Here is a tiny trained network, its code and every weight. The questions are about switching its units off for an input and a class, where a switched-off unit gives its printed mean instead of its output.

import numpy as np


def w(rows, s, z=0):
    codes = np.array(rows[::2]) - 128.0
    scale = np.full(codes.shape[1], s)
    scale[-1] = z or s
    return codes * scale


def norm(h):
    return h / np.sqrt((h * h).mean(-1, keepdims=True) + 1e-5)


def f(y):
    return np.maximum(y, 0)


def log_softmax(a):
    a = a - a.max(-1, keepdims=True)
    return a - np.log(np.exp(a).sum(-1, keepdims=True))


def net(x, mask):
    res = np.array(x, float).reshape(1, 4) / 4 @ E
    u = 0
    for l in range(2):
        y = f(norm(res) @ A[l][:, :-1].T + A[l][:, -1])
        res = res + np.where(mask[u : u + 14], y, B[l][:, -1]) @ B[l][:, :-1]
        u += 14
    return log_softmax(norm(res)[-1] @ U[:, :-1].T + U[:, -1])


A, B = {}, {}
E = w([
[108,41,3,118,164,149],'x0',
[52,166,146,186,193,64],'x1',
[82,101,103,123,130,66],'x2',
[103,54,125,190,124,145],'x3',
],0.0035)
A[0] = w([
[188,147,162,141,55,168,90],'0.n1',
[14,148,63,165,163,141,103],'0.n2',
[205,82,242,136,54,218,68],'0.n3',
[140,160,163,84,55,98,213],'0.n4',
[89,81,180,96,94,80,93],'0.n5',
[54,52,117,182,196,164,7],'0.n6',
[96,210,204,214,172,124,113],'0.n7',
[159,186,127,101,59,185,130],'0.n8',
[63,123,128,92,239,113,179],'0.n9',
[134,126,153,114,66,154,62],'0.n10',
[136,94,107,69,162,97,41],'0.n11',
[75,94,201,213,151,168,174],'0.n12',
[148,78,38,2,175,35,82],'0.n13',
[80,223,209,110,166,132,114],'0.n14',
],0.0043,0.0015)
B[0] = w([
[64,7,217,131,81,192,208],'0.n1',
[89,91,178,172,93,251,214],'0.n2',
[36,121,174,53,102,218,252],'0.n3',
[139,120,81,192,238,187,224],'0.n4',
[178,134,128,95,117,169,155],'0.n5',
[127,211,105,242,164,158,201],'0.n6',
[203,175,87,42,107,26,240],'0.n7',
[45,99,117,217,59,152,214],'0.n8',
[117,105,168,118,81,150,215],'0.n9',
[131,112,85,136,114,189,164],'0.n10',
[177,173,76,151,81,130,151],'0.n11',
[176,195,113,128,109,232,210],'0.n12',
[191,164,115,136,73,99,220],'0.n13',
[63,202,130,40,213,11,240],'0.n14',
],0.0031,0.0033)
A[1] = w([
[157,191,210,98,210,17,143],'1.n1',
[67,217,187,115,186,55,147],'1.n2',
[118,136,55,169,146,39,226],'1.n3',
[132,178,141,50,179,185,188],'1.n4',
[134,111,66,175,141,122,156],'1.n5',
[220,31,136,69,159,201,155],'1.n6',
[126,123,119,237,198,140,64],'1.n7',
[41,50,132,170,156,89,119],'1.n8',
[143,200,204,105,252,175,149],'1.n9',
[128,110,118,228,217,153,7],'1.n10',
[155,179,164,185,71,127,157],'1.n11',
[188,97,49,99,84,41,70],'1.n12',
[204,71,19,116,107,94,184],'1.n13',
[218,53,75,192,168,154,217],'1.n14',
],0.0042,0.0018)
B[1] = w([
[1,37,104,62,222,53,245],'1.n1',
[125,69,94,94,160,69,253],'1.n2',
[168,113,199,56,95,216,199],'1.n3',
[104,49,134,152,121,125,221],'1.n4',
[177,183,81,131,125,123,177],'1.n5',
[50,142,172,123,125,123,209],'1.n6',
[217,74,161,191,202,176,174],'1.n7',
[182,156,129,181,149,149,165],'1.n8',
[149,110,97,150,134,69,227],'1.n9',
[219,65,98,163,214,149,168],'1.n10',
[141,108,39,124,169,107,174],'1.n11',
[165,255,61,121,88,83,157],'1.n12',
[130,240,163,109,93,65,193],'1.n13',
[133,130,191,147,157,62,211],'1.n14',
],0.0048,0.0037)
U = w([
[30,72,136,45,208,10,254],'0',
[154,240,77,92,45,71,48],'1',
[190,102,107,226,193,166,51],'2',
[49,66,212,71,52,239,145],'3',
],0.012,0.00041)

Each question gives the input, the list of numbers given to net, and the class t.
The units are the neurons (one row each of A and B). Each row of codes is followed by its name. A weight is (code - 128) times the scale printed after its matrix; where a second scale follows, it is the last column's (A, B and U).
mask holds one flag per neuron, layer by layer. A switched-off neuron (its flag False) gives its mean, the last column of its row in B, instead of its output. The means were averaged over made-up inputs and are rounded, as every weight is.
A unit's drop is (log p(t) with every unit on - log p(t) with that unit switched off) / (log p(t) with every unit on - log p(t) with every unit switched off).
The circuit of an input: a set's keep is (log p(t) with only the set's units on - log p(t) with every unit switched off) / (log p(t) with every unit on - log p(t) with every unit switched off). Starting from the 12 units with the biggest drops (on a tie, the unit counted first), units are removed one at a time, each time the one whose removal leaves the highest keep (on an exact tie, the one counted first), for as long as the keep stays at least 0.8.
circuit, biggest first: the units of the circuit, biggest drop first
most important unit: the unit with the biggest drop
k most important neurons: the k neurons with the biggest drops, biggest first
k most important neurons of layer l: the k neurons of layer l with the biggest drops, biggest first
drop when u is switched off: that unit's drop, to one decimal
input [-6,1,-7,3], class 0: 2 most important neurons of layer 0	(0.n14; 0.n7)
input [-3,-2,-6,-5], class 3: circuit, biggest first	(0.n1)
input [-3,6,-1,8], class 2: circuit, biggest first	(0.n12; 1.n7)
input [6,-2,0,3], class 2: 2 most important neurons	(0.n7; 0.n6)
input [-6,-2,-7,-5], class 0: 2 most important neurons of layer 1	(1.n9; 1.n3)
input [-8,-4,-3,-7], class 0: 2 most important neurons	(0.n14; 0.n2)
input [1,6,-6,3], class 2: 3 most important neurons	(0.n12; 0.n6; 0.n2)
input [8,0,-3,1], class 2: 2 most important neurons of layer 0	(0.n7; 0.n6)
input [5,-2,-6,-5], class 1: 2 most important neurons of layer 0	(0.n3; 0.n2)
input [8,-8,-3,7], class 1: 2 most important neurons of layer 0	(0.n2; 0.n1)
input [-6,-5,6,-3], class 3: 4 most important neurons of layer 0	(0.n1; 0.n8; 0.n7; 0.n3)
input [-8,-5,-3,-8], class 0: 3 most important neurons	(0.n14; 0.n2; 0.n12)
input [-7,-3,8,5], class 3: 2 most important neurons of layer 0	(0.n3; 0.n5)
input [4,3,2,-5], class 1: most important unit	0.n13
input [4,8,8,-1], class 2: 2 most important neurons of layer 0	(0.n2; 0.n14)
input [1,-1,-1,-4], class 1: drop when 0.n3 is switched off	0.4
input [1,-3,5,-7], class 1: drop when 1.n10 is switched off	0.0
input [-2,-3,-3,-6], class 3: drop when 1.n1 is switched off	0.1
